Below is a small trained network, with its code and all its weights. Each question gives an input and a class and asks what happens when units are switched off, that is, made to give their printed mean instead of their output.

import numpy as np


def w(rows, s, z=0):
    codes = np.array(rows[::2]) - 128.0
    scale = np.full(codes.shape[1], s)
    scale[-1] = z or s
    return codes * scale


def norm(h):
    return h / np.sqrt((h * h).mean(-1, keepdims=True) + 1e-5)


def f(y):
    return y / 2 * (1 + np.tanh(0.7978845608 * (y + 0.044715 * y**3)))


def log_softmax(a):
    a = a - a.max(-1, keepdims=True)
    return a - np.log(np.exp(a).sum(-1, keepdims=True))


def net(x, mask):
    res = np.array(x, float).reshape(1, 2) / 4 @ E
    u = 0
    for l in range(2):
        y = f(norm(res) @ A[l][:, :-1].T + A[l][:, -1])
        res = res + np.where(mask[u : u + 6], y, B[l][:, -1]) @ B[l][:, :-1]
        u += 6
    return log_softmax(norm(res)[-1] @ U[:, :-1].T + U[:, -1])


A, B = {}, {}
E = w([
[124,90,78,117,7,234,125,205,165,242,197,188],'x0',
[126,218,66,188,217,96,76,39,154,141,212,254],'x1',
],0.0074)
A[0] = w([
[180,254,118,52,187,196,59,51,202,139,117,174,122],'0.n0',
[173,21,98,170,216,109,97,177,47,216,204,103,211],'0.n1',
[97,178,176,65,31,133,192,206,89,73,82,125,162],'0.n2',
[108,88,29,51,173,150,9,144,142,165,99,25,23],'0.n3',
[126,175,34,82,14,187,188,160,160,144,155,179,240],'0.n4',
[129,188,119,155,198,105,101,135,31,65,101,104,250],'0.n5',
],0.0042,0.0017)
B[0] = w([
[121,40,119,99,125,80,29,44,132,160,68,136,196],'0.n0',
[148,173,105,198,153,121,164,165,190,153,50,119,144],'0.n1',
[135,113,55,207,159,112,3,32,129,166,140,200,212],'0.n2',
[79,176,181,43,133,103,95,85,244,113,185,111,123],'0.n3',
[115,170,249,158,198,134,174,136,95,93,126,81,236],'0.n4',
[121,162,124,173,107,147,69,195,94,150,199,123,254],'0.n5',
],0.0064,0.0051)
A[1] = w([
[140,99,207,159,207,104,77,62,44,141,31,25,240],'1.n0',
[96,149,28,98,68,114,40,138,110,158,210,120,108],'1.n1',
[141,2,87,50,50,99,124,166,135,90,31,45,6],'1.n2',
[110,32,206,100,144,155,141,168,150,124,39,88,156],'1.n3',
[116,120,119,94,51,194,232,193,197,213,183,192,108],'1.n4',
[111,171,115,82,161,29,190,78,92,22,54,112,161],'1.n5',
],0.0064,0.0017)
B[1] = w([
[152,143,145,124,112,188,209,154,159,172,119,97,251],'1.n0',
[112,164,115,105,111,128,158,146,188,164,36,63,145],'1.n1',
[72,179,38,166,207,31,27,33,144,121,162,205,175],'1.n2',
[134,204,105,162,180,95,80,105,165,187,111,185,175],'1.n3',
[179,63,139,70,115,133,164,167,71,4,161,89,172],'1.n4',
[144,1,153,58,25,178,103,212,69,32,221,198,180],'1.n5',
],0.0083,0.014)
U = w([
[189,65,175,117,149,168,154,209,50,55,203,162,243],'0',
[136,165,11,150,182,69,2,41,170,187,138,220,187],'1',
[160,176,175,166,155,176,234,156,184,226,26,20,167],'2',
[82,117,106,96,110,85,185,94,98,123,90,106,13],'3',
[39,95,117,118,130,67,197,117,80,131,67,117,8],'4',
[58,138,107,118,86,77,171,98,89,106,80,101,17],'5',
[56,93,128,141,108,101,178,96,83,133,90,112,4],'6',
],0.011,0.0033)

Each question gives the input, the list of numbers given to net, and the class t.
The units are the neurons (one row each of A and B). Each row of codes is followed by its name. A weight is (code - 128) times the scale printed after its matrix; where a second scale follows, it is the last column's (A, B and U).
mask holds one flag per neuron, layer by layer. A switched-off neuron (its flag False) gives its mean, the last column of its row in B, instead of its output. The means were averaged over made-up inputs and are rounded, as every weight is.
A unit's drop is (log p(t) with every unit on - log p(t) with that unit switched off) / (log p(t) with every unit on - log p(t) with every unit switched off).
The circuit of an input: a set's keep is (log p(t) with only the set's units on - log p(t) with every unit switched off) / (log p(t) with every unit on - log p(t) with every unit switched off). Starting from all 12 units, units are removed one at a time, each time the one whose removal leaves the highest keep (on an exact tie, the one counted first), for as long as the keep stays at least 0.8.
circuit, biggest first: the units of the circuit, biggest drop first
most important unit: the unit with the biggest drop
k most important neurons of layer l: the k neurons of layer l with the biggest drops, biggest first
drop when u is switched off: that unit's drop, to one decimal
input [-4,3], class 0: most important unit	0.n2
input [3,3], class 2: circuit, biggest first	1.n5; 1.n2
input [-7,-8], class 1: circuit, biggest first	1.n2; 1.n3
input [-7,6], class 0: 2 most important neurons of layer 1	1.n5; 1.n2
input [-1,3], class 2: 2 most important neurons of layer 1	1.n2; 1.n1
input [-8,7], class 0: 3 most important neurons of layer 1	1.n5; 1.n2; 1.n3
input [7,-8], class 1: 2 most important neurons of layer 0	0.n5; 0.n2
input [-2,3], class 2: 3 most important neurons of layer 1	1.n2; 1.n1; 1.n3
input [-3,-1], class 2: 2 most important neurons of layer 0	0.n5; 0.n4
input [-6,-8], class 1: drop when 0.n4 is switched off	0.2
input [8,6], class 0: drop when 1.n4 is switched off	0.6
input [-8,-6], class 0: drop when 1.n5 is switched off	6.8
